Here is a tiny trained network, its code and every weight. The questions are about switching its units off for an input and a target symbol, where a switched-off unit gives its printed mean instead of its output.

import numpy as np


def w(rows, s, z=0):
    codes = np.array(rows[::2]) - 128.0
    scale = np.full(codes.shape[1], s)
    scale[-1] = z or s
    return codes * scale


def f(y):
    return y / 2 * (1 + np.tanh(0.7978845608 * (y + 0.044715 * y**3)))


def softmax(a):
    e = np.exp(a - a.max(-1, keepdims=True))
    return e / e.sum(-1, keepdims=True)


def log_softmax(a):
    a = a - a.max(-1, keepdims=True)
    return a - np.log(np.exp(a).sum(-1, keepdims=True))


def net(x, mask):
    ids = ['ΔΘΣΩαβμξ'.index(c) for c in x.split()]
    T = len(ids)
    res = E[ids] + P[:T]
    r = res
    for j in range(2):
        rows = slice(2 * j, 2 * j + 2)
        q, k, v = (r @ M[0][rows].T for M in (Q, K, V))
        z = softmax(np.where(np.tri(T) > 0, q @ k.T / 2**0.5, -1e9)) @ v
        o = O[0][rows]
        res = res + np.where(mask[j], z, o[:, -1]) @ o[:, :-1]
    y = f(res @ A[0][:, :-1].T + A[0][:, -1])
    res = res + np.where(mask[2:6], y, B[0][:, -1]) @ B[0][:, :-1]
    return log_softmax(res[-1] @ U[:, :-1].T + U[:, -1])


Q, K, V, O, A, B = {}, {}, {}, {}, {}, {}
E = w([
[98,129,165,62,110],'Δ',
[103,130,164,56,111],'Θ',
[106,128,152,79,114],'Σ',
[106,131,163,60,110],'Ω',
[178,85,86,47,255],'α',
[90,132,152,69,111],'β',
[135,204,29,187,108],'μ',
[169,72,128,142,63],'ξ',
],0.015)
P = w([
[58,150,187,239,157],'0',
[50,84,36,132,146],'1',
[86,86,54,106,140],'2',
[118,103,73,86,124],'3',
[151,118,94,69,109],'4',
[174,137,110,51,98],'5',
[208,155,120,35,84],'6',
[226,172,134,17,72],'7',
[249,191,143,1,59],'8',
],0.0086)
Q[0] = w([
[253,44,213,134,222],'head 1',
[173,134,100,67,2],'head 1',
[153,123,93,70,74],'head 2',
[78,171,172,224,130],'head 2',
],0.0091)
K[0] = w([
[190,65,160,142,47],'head 1',
[184,118,144,121,255],'head 1',
[226,109,91,110,112],'head 2',
[34,142,159,121,174],'head 2',
],0.01)
V[0] = w([
[135,130,162,60,199],'head 1',
[79,217,128,84,68],'head 1',
[131,50,212,86,166],'head 2',
[122,114,194,182,1],'head 2',
],0.0091)
O[0] = w([
[150,49,88,182,188,125],'head 1',
[2,139,119,158,57,125],'head 1',
[154,170,185,185,191,2],'head 2',
[30,94,105,147,207,115],'head 2',
],0.0093,0.0067)
A[0] = w([
[123,70,173,71,99,135],'neuron 1',
[101,155,140,119,64,13],'neuron 2',
[120,149,74,252,132,116],'neuron 3',
[200,153,169,130,129,4],'neuron 4',
],0.013,0.0033)
B[0] = w([
[44,102,109,185,119,221],'neuron 1',
[196,100,218,162,207,255],'neuron 2',
[16,45,121,94,178,185],'neuron 3',
[1,157,109,184,83,169],'neuron 4',
],0.0093,0.0072)
U = w([
[134,141,137,122,151,24],'Δ',
[135,134,136,129,154,30],'Θ',
[136,129,139,127,149,25],'Σ',
[43,86,150,174,142,135],'Ω',
[172,187,155,170,116,254],'α',
[219,185,184,123,90,199],'β',
[126,120,79,66,94,186],'μ',
[192,60,138,97,246,103],'ξ',
],0.011,0.0073)

Each question gives the input, a string of symbols that net reads in full, and the target symbol t.
The units are the heads (2 rows each of Q, K, V and O) and the neurons (one row each of A and B). Each row of codes is followed by its name. A weight is (code - 128) times the scale printed after its matrix; where a second scale follows, it is the last column's (O, A, B and U).
mask holds one flag per unit, heads first, then neurons. A switched-off unit (its flag False) gives its mean, the last column of its rows in O or B, instead of its output. The means were averaged over made-up inputs and are rounded, as every weight is.
A unit's drop is (log p(t) with every unit on - log p(t) with that unit switched off) / (log p(t) with every unit on - log p(t) with every unit switched off).
The circuit of an input: a set's keep is (log p(t) with only the set's units on - log p(t) with every unit switched off) / (log p(t) with every unit on - log p(t) with every unit switched off). Starting from all 6 units, units are removed one at a time, each time the one whose removal leaves the highest keep (on an exact tie, the one counted first), for as long as the keep stays at least 0.8.
units of the circuit, in order: the units of the circuit, biggest drop first
top k neurons: the k neurons with the biggest drops, biggest first
which heads matter: for each layer, one digit per head in row order, 1 if its drop is at least 0.15 and else 0, layers parted by /
drop of u: that unit's drop, to one decimal
input β α μ ξ μ Θ, target ξ: which heads matter	10
input μ ξ ξ μ μ μ Ω, target Ω: top 2 neurons	neuron 1; neuron 2
input ξ Θ μ Θ μ Δ, target Ω: units of the circuit, in order	neuron 1
input Ω Σ ξ Δ Θ μ, target Ω: units of the circuit, in order	neuron 3; head 1
input μ μ Σ ξ Σ ξ μ μ, target β: top 2 neurons	neuron 2; neuron 1
input μ μ Σ Σ Θ α Σ, target α: units of the circuit, in order	head 2; neuron 4
input μ μ Ω μ μ, target β: top 3 neurons	neuron 2; neuron 1; neuron 3
input Ω ξ Σ α ξ μ, target ξ: top 2 neurons	neuron 3; neuron 1
input ξ μ μ μ μ Δ μ Σ, target Ω: drop of neuron 2	0.3
input α ξ Σ ξ ξ Ω, target ξ: drop of neuron 1	0.0
input ξ α μ ξ Σ Ω, target ξ: drop of neuron 4	-0.1
input β μ Ω μ Ω μ μ ξ, target Ω: drop of head 1	0.4
